In the rows, 128 means zero.
[112 162 114 186 142  96 159 154 181 143 153 118 167 119  98 132 134 126
 128 109  46 130 110 104 177  94 118 154  98 128 131 125 117 102 143 123
 143 127 106 198 124  99 110 130 134 149  79 139 136 144  96  96 110] | Lur
[105 167 101 155  97 150 121 140 117 110  97 193 139 129 189 128 151 197
 132 122 144 151 102 112 146 164 104 122 158 175 162 157 165 134 150 100
 112  99  84  76 160 104 118 121 142  90  93 113 110 118 100 109 118] | nono
[147 197  92 165  89 170 136 148 119 145 118 163 136 124 179 134 112 227
 119  98 194 132 119 108 114 160  76 133 147 137 105 150 155 158 158 130
 109  90 119  95 122 122 114 113 170 118 134  69 140 111  79  94  99] | bafad
[113 171 101 152 108 152 127 148 108 126 114 154 134  87 169 123 134 214
 146 137 177 140 102 104 151 127  72 147 131 142 137 132 171 108 158 117
 137 143 128 105 121 120 109 113 146 137  93 104 108 122 107  94 107] | tal
[173 119  86 107  73 117 145 150 120 157 104 148 128 113 172 141 131 138
 125 127 173  91 150 109 133 129 130 113 145 171 116 127 121 147 104 101
 124 121 148 115 111 101 133 112 107  98 130 109 116 117 134 117 161] | tal
[180 123 140  66 168 163 119 134 129 133 132 156 107 107 110 118 101 117
 110 128  51 118 170 131 128 143 164 161 153 136 101 152 123 160 100 119
  93 117 149 139 123 179 109  86 122 143 197 149 169  95  76 109 122] | nono
[118 122 149 114 142 133 157 128 152 163  51 184 174 144 161 102 125 138
 168 150 125 101 128 116 177 109 171 124 146 128 149 156 143 136 125 106
 120 144  97 133 166 164 141  67 102 115 135 147 140 101 126 128 121] | tal
[193 121  86 143 146 105 102 122 121 139  92 133 125 136 136 114 130  93
  71 132 192  54 130 126 111  94 156 128 113 120 134 139 118 165 128 100
 169 116 116 116 104 146 133 121 145 117 123 156 150  99 138 106 106] | Simip
[152 111  98 111 114 124 134 120 116 149  80 232 179 120  94 155 113 144
 118 154 121 148 109 141 178  95 132 156 113  84 125 142 123  96 138 166
 140 172 125 174 125 136 102 135 140 114 157 111 147 141 142  74 118] | depe
[107 126 114 128 128 142 152 115 155 123  75 233 144 140 118 149 123 133
 115 118  97 132 144 132 181 109 135 167 132  98 140  88 124 128 124 148
 124 154  87 181 149 135 112 170 139 109 133 138 156 132 116  87 129] | Lur
[180 109 100 118  81  73 160 124 141 151 127 139 131 115 151 111 123 104
 124 122 158  63 178 110 135 147 153 126 159 194 130 108 111 140 105  86
 133 124 132 134  99 111 158 120  93 107 100 130 156  92 151 145 160] | Lur
[130 186 115 155  81 151 144 140 128 124  96 171 121 126 196 149 122 189
 106 115 134 125  84  99 130 145  63 127 156 151 121 128 145 106 141 130
 127 129 129 115 135 116 108 137 147  83 105 116 101 123  78 123 121] | tal
[164 127 108 121 106  70 160 150 153 168 110 136 161 108 183 145 142 147
 139 122 151  84 165 100 147 132 145 113 175 179 112 151 131 140 109  96
 102  99 125  98 121 112 108  87  87 101 139 131  99 124 124 111 166] | bafad
[166 119 138  81 169 151 116 125 111 136 160 106 134 108 123 117 120 129
 100 125  80  82 159 111 128 127 146 142 169 137 123 117 114 176 111 121
 126  86 148 147 138 154 107  95 125 130 186 178 167 123 121 118 117] | depe
[ 64 191 105 186 115 132 156 146 128 146 135 172 147 123 200  98 125 214
 131  98 120 126 116 110 126 185 115 138 151 160 115 133 155 116 166 118
 120 110 137 111 148 132 128 142 114 114  79 136 131 103  97  77 115] | Simip
[ 68 117 132 109 114 141 126 116 110 112  88 172 136 147 159 111 135 133
 155 146 159 119 114 137 149 125 126 120 128 130 154 141 124 153 112 130
 124 157 138  94 162 139 144 119 145 119 159 126 175 124 134 157 117] | bafad
[154 129 135 142 129 129 188 122 178 127  65 231 153 133 108 143 126 142
 119 122  87 128 131 102 142  89 183 180 157 128 145  98 140 126 139 118
 107 169 121 184 125 164 124 160 122 125 125 128 144 149 109 122 149] | nono
[162 131 115 107 123 128 158  94 123 129  51 239 146 136  94 156 122 129
 120 138  78 131 128 101 161  73 170 162 175 121 127  85 137  99 123 150
 131 155  98 165 122 141 104 158 120 122  88 160 132 127 134  94 151] | peb
[ 77 156 110 166 160  97 156 149 184 146 160 149 117 134 121 140 155 150
 143 121  43 171 121 143 172  90 121 144  88 115 122 101  99 104 124 107
 107 101  85 186 158 103 106 150 151 125  94 130  95 184  94  87 120] | Lur
[131 138 116 111 140 141 135 110 132 109 102 205 120 141 119 166  95 131
 105 110 121 127 138 114 129 113 139 150 198 131 147 110 121 166 105 150
 138 126  97 132 144 148  89 168 111 126 162 115 171 117  93 102 128] | peb
[ 95 133 127 157 159  96 135 132 150 158 199 110 104 116 130 155 172 145
 130 115  72 132 125 121 149  92 121 152  93 136 142 119 108 125 148 111
 106  95 128 155  97  89 124 119 143 152  97 118 126 163  92  80 109] | vofi
[128 147 136 135  97 133 166 108 167 100  65 231 139 145 114 157  91 126
 116 112 101 129 169 104 155  96 173 167 156 133 113  73 127 124 122 171
 140 182 132 126 106 160  71 188 133 110 137 140 149 119 110 109 145] | bafad
[179 136 117  92  96  87 159 132 121 182 126 139 133 124 160 139 133 165
 119 127 162  68 159 101 126 115 129 107 180 199 108 122 119 151 107  99
 124 104 145 115 102 118 136  87 100 118 136 121 148 104 122 132 147] | depe
[110 127 110 107 107 126 122 121 127 126  68 159 129 134 158 116 134 113
 140 149 182  84 138 139 141  96 141 125 117 134 133 152 128 133 144 128
 118 146 141  95 104 140 141 106 122  93 155 125 184 109 145 138 111] | Lur
[127 111 142  97 138 147 118  99  91 135 110 162 103 131 161 145 146 127
 140 123 173 102 115 146 121 123 117 134 137 135 163 147 136 140 108 155
 103 115 135  91 124 136 140 126 116 124 170 121 153 138 118 160 112] | vofi
[130 131 147 153 135 140  89 134 121 134  99  75 147 147 174 138 128 118
  91 125 164 140 117 108 125 120 122 122 122 136 160 128 129 131 139 100
 156  96  89 147 136 137 102 167 136  65 124 145 107 147 124 112 139] | depe
[140  88 127  67 170 160  99 120 100 147 129 134  83 107 124 132  95 134
 120 128  57 106 170 140 116 126 139 163 161 151 104 146 124 170 115 136
  96 115 148 112 139 175  87  85 102 165 158 141 176  99 106 121 126] | nono
[116 116 103 145 118 102 143 136 165 159 185 120 157 137 105 121 127 127
 103 133  89 121 118 130 148 106 178 150 120 116 151 129 112 122 103  97
 133 124 145 182 148 115 130 132 116 113 145 134 154 149 103 100  94] | bafad
[170 162 140 155 142 153  89 137 125 166 115  78 140 131 189 152 106 128
 120 132 163 142 100 127 109 142 135 100 134 125 165 178 148 123 134 112
 142  92  93 129 138 148 140 142 124  90  96 141 113 141 136 110 162] | peb
[ 72 125 128 128 122 137 147 130 144 112  81 158 151 117 153 103 120 127
 156 144 157 108 148 152 166 117 132 131  82 134 142 124 135 153 140 134
 109 151 151  86 146 144 143 114 123 123 160 126 126 116 120 137 125] | peb
[194 113 118  84 114  71 134 121 143 179 146 123 118 122 167 171 143 117
 135 128 186  64 152 134 138 113 168  91 150 171 127 129 123 146  92  98
 117  86 111 112  95  89 165  94 122  97 117 144 148 111 165 123 164] | peb
[191 116 111  99 154 134 161  92 141 170  89 218 140 124  90 175  91 157
 144 110 103 114 169 125 148 108 145 161 167 134 102 114 113 150 102 164
  91 132 109 145 106 170 116 130 126 137 127 143 142 129 118 111 135] | bafad
[116 117 117 134 118 154  98 121 112 149  92 150 131 141 170 114 104 134
 138 133 150 105 123 156 135 133 132 123  88 131 156 171 130 144 113 146
 137 132 121 120 165 154 135 113 123 110 154 126 174  89 137 149  90] | tal
[106 113 140 130 116 147 125 117 120 120  94 155 115 130 170 121 134 113
 152 130 151 117 137 133 154 140 158 132  97 114 153 118 138 136 149 122
 127 161 150  98 158 142 154 114 159 135 135 113 138 128 156 144 136] | vofi
[ 96 122 131 127 148 145 118 102 128 142  82 150 153 121 157 114 121 146
 171 151 184 129 127 170 173 140 134 113  59 110 149 154 134 158 130 148
 131 183 133 118 133 157 165 113 132 116 159 135 162 125 152 139 103] | bafad
[157 135 110 158 147 131 127 124 126  95  60 127 122 124 149 118 142 118
 101 143 199  99 127  89 132  79 121 119 121 129 146 105 121 153 148  90
 163 161 132 111  91 157 119 136 168 136 124 151 117 120 115 109 110] | vofi
[178 138  82 136 149 135  97 120 104 125  28 136 125 118 119 108 117  96
  98 148 128  96 111 121 117  63 137 135 131 103 121 145 144 169 111 116
 119 150 105 134 100 149 129  80 147 141 144 173 145 112 129 115  93] | peb
[145 144 122 155 121 119 103 145 132 124 104  51 124 116 182 122 127 110
  92 113 119 120 120 102 127 118 135 145 142 133 160 166 143 132 157  92
 128  87 105 154 133  93 121 128  99  77 110 135 146 142 119  89 115] | Lur
[128 105 103  69 111 113 159 137 118 176 125 124 123 122 150 132 144 142
 144 149 154  66 142 129 149  96 159  98 140 180 123 106 107 133  89 103
 103 118 156 107  84 112 157  80  97 117 122 142 136  96 147 130 172] | depe
[168 130 150 145 137 127 132 156 130 151 108 100 132 141 177 126 117 112
 105 116  99 134 111  94 123 140 182 136 147 162 153 138 150 117 139  93
 129  83  90 142 166 145 128 157 102 100  98 140 114 120 124 127 168] | nono
[114 152 123 180 121 123 136 148 135 103  77 133 178 116 161 127 111 117
 158 142 166 106 119 107 143 132 137 132 105 159 147 161 147 159 146 110
 136 173 121  85 162 167 122 135 137 148 141 112 148 122 127 177 131] | nono
[115 105 113  98 152 124 126  95 113 146  82 235 128 137 111 179 109 167
 112 124  92 108 150 122 170  80 153 166 163 113 117 126 123 121 147 165
 116 134 108 170 129 156  86 116  84 139 142 109 139 130 112  77 116] | Lur
[159 111  94 102  74  58 134 137 126 155 124 159 141 115 165 151 126 149
 145 122 169  87 137 146 122 128 121 113 169 192 106 163 124 137 101 119
  95 100 129 113  90  98 148  78  73 103 126 110 142  96 160 130 136] | Simip
[150 115 103 147 154  76 137 126 140 108  63 132 120 100 142  74 146 109
 115 149 202  94 135 109 134  76 144 146 110  73 112 147 135 135 177  95
 135 173 166 129  96 149 133  95 157 140 104 172  94 132 147 131 128] | nono
[124 131  83 141 164 106 134 141 138 125  52 105 126 118 140 110 135 105
 135 152 207  94 112 142 148  65 130 138  98  85 115 142 130 125 157 107
 145 159 109 128 102 142 135 103 136 124 100 168  89 126 154 100 109] | Simip
[178 140  84  89  90  80 146 134 120 158 129 134 139 111 145 127 149 123
 129 131 193  88 163 119 144 133 160 110 174 186 110 115 135 101 112  92
 125  96 147  94  90 104 145  97 108 124 107 144 141 113 174 115 166] | Lur
[155 132 115  98 117 100 144 104 133 123  76 223 119 119  99 151  99 162
 119 124 132 128 143 146 126 120 129 161 137 126 108 155 121 110 156 173
 104 143 115 137 108 144  84 154 152 123 136  96 154 125 119  98 109] | vofi
[200 121 117 104 106  85 166 133 141 164  89 144 160  97 157 153 121 141
 151 141 148 103 163 129 180 127 111 119 126 152  96 101 111 129 112 108
 111 125 147 108  98 111 140  78 141 125 110 130  88 114 143 102 185] | tal
[140 131 118 164 143 117 127 140 148 138 188 152 127 109 134 158 125 123
 121 106 100 126 115 100 139 126 145 152 138 117 156 131 132 135 114 118
 118 117 115 145 159 138 120 149 135 132 131 122 136 153 102 131 123] | bafad
[135 131 132 149 136 144 142 127 119 135  64 149 145 114 154 133 130 136
 159 111 125 112 148 108 164 125 125 131 109 138 147  97 137 160 138 112
 129 151 127 108 160 140 126 118 165 147 114 125 156 152 140 146 131] | Lur
[123 117 128 162 163 102 129 120 129 102 183 108 106 134 126 116 128 136
 113 109  88 131 111 122 104 105 128 150 121  95 119 114 110 130 142 126
 124  88 147 149 135 112 104 134 147 142 137 134 109 166 109 129  93] | nono
[106 132 116 124 106 135  96  95 113 144  84 141 108 131 150 141 107 138
 128 149 146 103 135 170 148 131 132 140 120 152 124 159 135 152 138 133
 107 141 120 101 121 141 130  77 145 111 114 137 141 110 140 148 108] | tal
[ 77 127 136 119 162 115 143 124 129 117  56 147 133 130 167 128 123 134
 173 142 133 117 127 129 198 124 148 121 146 146 128 149 143 148 139 120
  86 152 104  95 159 167 129  97 113 124 135 156 103 121 116 172 154] | depe
[ 86 115 108 135 107 135  95 124 127 118 112 169 176 141 160 124  95 126
 151 149 187  98 106 151 171 134 171 105  83 147 156 179 135 139 106 146
 149 165 125 103 146 155 118 137 118 120 150 122 169 116 147 151 132] | bafad
[ 97 158 133 193 131 100 141 149 177 124 184 143 140 140 120 156 135 102
 114 114  72 123 115 117 156 100 166 163 107 126 147 114 121 113 142 101
 162 125 104 167 155 109 104 161 148 130  95 123 119 174  98  93 120] | Simip
[175 115 112 102  99  81 175 135 152 139 122 142 132 106 150 109 134 133
 120 123 155  99 163 121 139 125 156 120 190 205 114 138 119 160  92  90
 107 100 147 131 109 105 132 101  80 102 144 140 148 116 119 122 143] | Simip
[102 168 116 152  93 136 157 125 105 113 113 166  91 148 167 151 149 205
 116 115 136 131 119 129 132 143 107 113 180 201 126 127 148 135 134 119
  87  85  98  84 140 101 116 135 156 126 116 129 113 113  81 119  93] | vofi
[ 95 151 127 142 136 116 126 101 131 117 157 133 115 139 108 154 142 144
 115 130  88 120 112 123 142 104 160 141 131 131 140 122 117 118 136 133
 129 118 119 144 134 101 121 161 146 113  93 144 157 161 121 123 111] | Lur
[137 146 108 138 170 110 116 141 136  85  82 132 136 113 127 106 113 112
 124 141 172  90 122 104 157  71 161 130 152  89  95 124 130 128 147 100
 147 136 121 136 109 163 110  93 150 132 113 178  94 114 132 108 127] | Lur
[121 171  66 148  98 114 139 132 112 111 108 140 129 137 163 127 143 181
 119 118 165 123 103 135 136 134  61 126 184 157 109 111 134 111 169 123
 124  75 126  92 118  99 113 120 133  91 110 120 117 130 117 122 111] | Lur
[140 113 147  95 160 155  70 107 105  99 160 108 109 115 141 116 121 108
 106 136  83 112 143 134 122 168 132 138 141 138 126 125 133 146 131 125
 139 113 151 111 107 147 127 109 136 131 154 161 159 106 133 108 143] | peb
[153 122 110 114 126 151 145 119 120 134  65 250 149 147  71 157  95 135
 117 133 100 133 131 133 131  97 118 161 187 109 136 102 117 158 105 152
 129 147 100 136 122 165  96 133 146 145 156 106 142 119  95 107 137] | peb
[135 140 127 150 116 115 102 104  97 105  95  65 112 129 184 121 111 114
 103 128 160 117 122 120  92 161 119 122 154 160 145 140 126 144 149 126
 142 116 126  97 113 128 113 159 112  94 103 150 118 129 151 141 136] | vofi
[131 141 103 122 109 105 138 112 141 130  75 213 149 127  93 164 113 162
 111 111  89 144 142 105 146 109 117 170 117 126 128 106 134 131 129 150
 106 175 110 152  92 126  99 146 131 144 138  83 151 142 101  84 112] | bafad
[126 156 109 161 120 119 141 131 148 159 149 131 118 146 152 140 166 152
 109 101  82 132 120  71 117 117 124 150 124 121 185 100 114 115 123  93
 145 119 141 151 119  84 132 138 180 126 102 126 133 184 129  89 114] | tal
[123 134  88 153 165 110 127 137 133  87  42 132 108 107 139  88 157 103
 117 137 155 112 123  86 136  73 149 141 118  95 133 131 135 148 152  87
 135 180 135 133  95 135 132 111 161 130 112 177 109 128 130 113 122] | nono
[170 133 105 146 161 110 128 140 129 134  88 109 108 136 139 112 123 116
 104 155 190 105 111 122  92  72 149 132 181  68  98 166 137 132 137  97
 120 117 121 116 116 162 120  93 142 120 146 160  91 118 113 123 120] | nono
[166 148 144 156 133 123 118 143 124 147 101  81 138 108 172 155 124 102
 102 108 120 124 128 100 121 112 141 129 139 159 167 124 141 128 128  93
 133  94  97 138 159 132 112 141 106 102 110 130 138 140 123 116 145] | depe
[112 166 117 155 146 110 145 130 144 135 173 104 113 105 121 121 144 126
 127 107  57 123 145 122 144 101 137 151 135 131 122  86 114 157 105 103
 113 103 122 190 131  94 124 126 137 138 109 167 150 172 108 113 113] | Lur
[121 175 132 171 136 122 146 138 155 130 165 114 122 134 122 149 144 133
 111 141  86 149 100  78 117  81 151 139 170 128 133 137 125 119 136 109
 122 118 117 152 121 132 107 166 132 115 106 139 131 170  84 115 136] | bafad
[ 85 198  82 184  97 135 132 131  98 138 126 121 118 106 183 121 152 220
 104 105 189 144 120 118 135 157  33 129 128 184 117 126 151 158 178 140
 115  87 131  93 131  92 120 142 167 119 111 110 138 114  84 104  83] | vofi
[ 91 187  97 135  86 185 140 135 123 116 115 192 129 117 173 115 143 199
 129 118 175 143  98 127 150 146  99 147 128 138 112 139 157 104 168 143
 106 112 139 112 135 124 111 128 160 105 102 117 118 121  99 107 101] | vofi
[133 134 157  90 150 163 121 122 141 128 156 149 107 117 123 146 127  96
  95 130  32 109 154 134 121 149 158 169 135 131 106 113 112 159 104 129
 109 130 154 126 112 143 112 116 143 114 188 146 192 103  85 101 136] | nono
[136 142 113 139 140 128 174 107 146 115  72 252 145 132 114 147 122  95
 124 129 114 138 151 101 157  82 155 177 159 106 133  58 122 111 125 143
 125 142  97 146 130 168 104 160 141 163 123 126 139 122 133  92 170] | peb
[168  99 120  75 143 166 110 114 107 149 147 112 104 115 132 111 129 119
 121 115  69 108 162 131 128 154 153 157 164 168 123 130 131 138 116 122
  98  85 147 131 112 144 121  87 106 131 142 169 148 114 130 115 119] | vofi
[171 132  95 122  83 134 191 127 164 129  76 249 145 145  86 154  94 123
 133 131  90 128 144 120 147  99 176 159 202 133 132  85 144 102 121 151
 106 153  97 136 154 153 105 157 131 130 144 117 129 137 137 119 145] | vofi
[ 94 140 146 155 168 117 158 147 173 160 144 127 140 133 121 133 123 138
 154 112  66 123 110 117 152  95 154 152 135 126 136  99 120 131 122  96
 120 122 117 164 122 126 133  97 149 154 103 139 135 151 105  94 128] | tal
[103 135 133 152 144 111 130 126 150 119 167 131 133 136 126 134 132 127
 111 132  92 125 125 116 157  97 184 161 113 124 154 126 116 133 135 105
 143 123 129 162 149 140 108 143 123 117 119 154 114 162 114 116  90] | Simip
[132 180  90 161 116 130 159 130 121 123  89 112 130 105 164 106 145 213
 116 119 164 137  91  96 136 126  81 138 180 171 100 131 165 109 188 122
 109 100 141 116 109 106 126 125 132 107  83 137 130 140 116 116 110] | Lur
[119 150 126 163 117 132 127 145 126 118  88  99 151 131 159 124 126 111
  99 129 166 155  94 108 135 145 101 140 110 153 152 128 141 105 139 119
 141 124 100 102 133 127 118 187 129  86 118 119  93 135 110 127 149] | depe
[159 119 117  75  86  86 181 126 128 164  92 157 124 128 166 138 142 149
 146 109 143  92 173  88 153 120 117 132 170 174 103  82 111 128 112 107
 109 118 168  99  76  85 149  80 130 126 111 129 136 103 143 101 158] | tal
[130 187  93 143  89 118 162 138 113 152 118 182 154 132 163 139 151 196
 131 102 144 146 115  99 133 139  50 119 143 128 113 113 130 135 154 156
 104  87 132  94 115  94 131 115 154 117 133  98 151 116 110 100 101] | bafad
[192 101 116  93 175 188 111 126 125 165 162 104 126 117 109 111 115 156
 118 129  63 117 141 137 112 130 124 154 146 130 112 126 128 150  92 103
 115 108 132 177 134 166 120 106 115 146 168 148 175 135  99 104 106] | depe
[183 122 126  87  80  99 154 119 135 150 136 154 122 126 167 134 126 129
 121 138 175  74 167 134 122 120 170 103 176 172 127 133 117 152  87 104
 113  84 152  93 123  99 137 112 132  81 151 148 141 129 136 126 150] | peb
[127 139 137  88 165 164 110 135 112 161 132  97 102  92 141 125 118 138
 119 133  89 105 144 149 119 150 135 150 121 137 117 151 141 185 120 121
 101 131 124 152 136 157 137  98 100 137 158 138 191 109 110 110 114] | Simip
[126 141 117 140 145  76 109 149 132 133  54 118 124 127 119  88 132 108
  85 143 171  83 146 105 126  66 155 156 101 118 108 116 132 152 160  91
 153 150 136 136  99 172 108 119 152 128 124 163 109 104 119 125 109] | tal
[144 130 110 134 168 101 147 122 128 110  79 108 112 111  92  97 137 112
 132 154 171 107 137 136 132  82 136 138 117 109 120 130 115 162 124 109
 125 163 130 137  85 153 150 102 152 152 145 165 112 124 125 142 102] | bafad
[115 146 132 181 169 129 154 126 175 118 151 162 151 139 138 137 125 129
 136 108  68 162 114 104 169 105 136 161 107 132 141  96 114 127 116 124
 130 110 120 121 125 132  97 143 145 179 108 128 111 161  92  91 132] | peb
[166 124 127  92 176 151 122 143 143 130 129 111 101 101 114  96 113 120
 123  96  45  98 173 124 110 137 141 153 135 123 103 128 117 161 109 105
  80  94 153 144 117 146 125  74 131 149 181 121 180 117  86 106 123] | Lur
[199 128 104 124 129 123 116 124 124 135  97 104 133 124 175 125 112 122
 141 134 138 116 114 111 122 138 126 141 167 134 143 156 137 109 128 127
 120 113  98 141 100 143 139 142 108 100  96 159 124 112 157 126 162] | vofi
[141 105 147 105 127 125 127 124 110 116  59 136 144 147 155 131 107 115
 152 148 136  80 130 132 152 105 142 122 124 124 149 146 130 143 121 117
 150 163 119 117 143 142 123 115 132 137 144 148 168 116 136 130 112] | tal
[157 159 129 167  97 134 133 144 123 132 114  68 141 120 148 128 102 120
 100 121 127 135 117 111 135 134 149 132 113 165 128 152 136 149 150 113
 120 118 139 156 115 133 133 162 113  98 103 140 126 141  96 138 134] | bafad
[146 141 130 156 165 123 107 141 145 134  68  97 135 125 168 105 118 162
 133 122 168 169  88 105 134 147 117 140 156 133 139 183 152 107 163 112
 132 114  88 137 117 148 126 156 137  92  76 128 124 132 133 117 168] | Lur
[108 172 104 172  89 107 154 125 101 133 135 140 116 124 181  97 140 210
 118  91 164 128 113 118 106 167  58 120 138 183 106 108 143 140 145 118
 106  81 133 115 144  85 147 144 179  97 103 133 132 139 111 133  76] | Simip
[147 140 128 150 119  96  94 131 110 139 120 118 167 135 175 152 119  94
 103 140 147 125 109 114 135 149 131  93 107 147 170 130 130  86 128 110
 158  98  94 101 125 124 129 154 112  96  94 120 101 106 137  94 178] | peb
[200 136 138 126 161 164 147  86 140 123  67 222 131 135 122 172 104 129
 128  95 111 126 159 101 155  92 141 158 146  99 132  85 120 145 112 151
 143 138 113 134 118 157  96 136 158 148 125 140 127 142 106  95 126] | peb
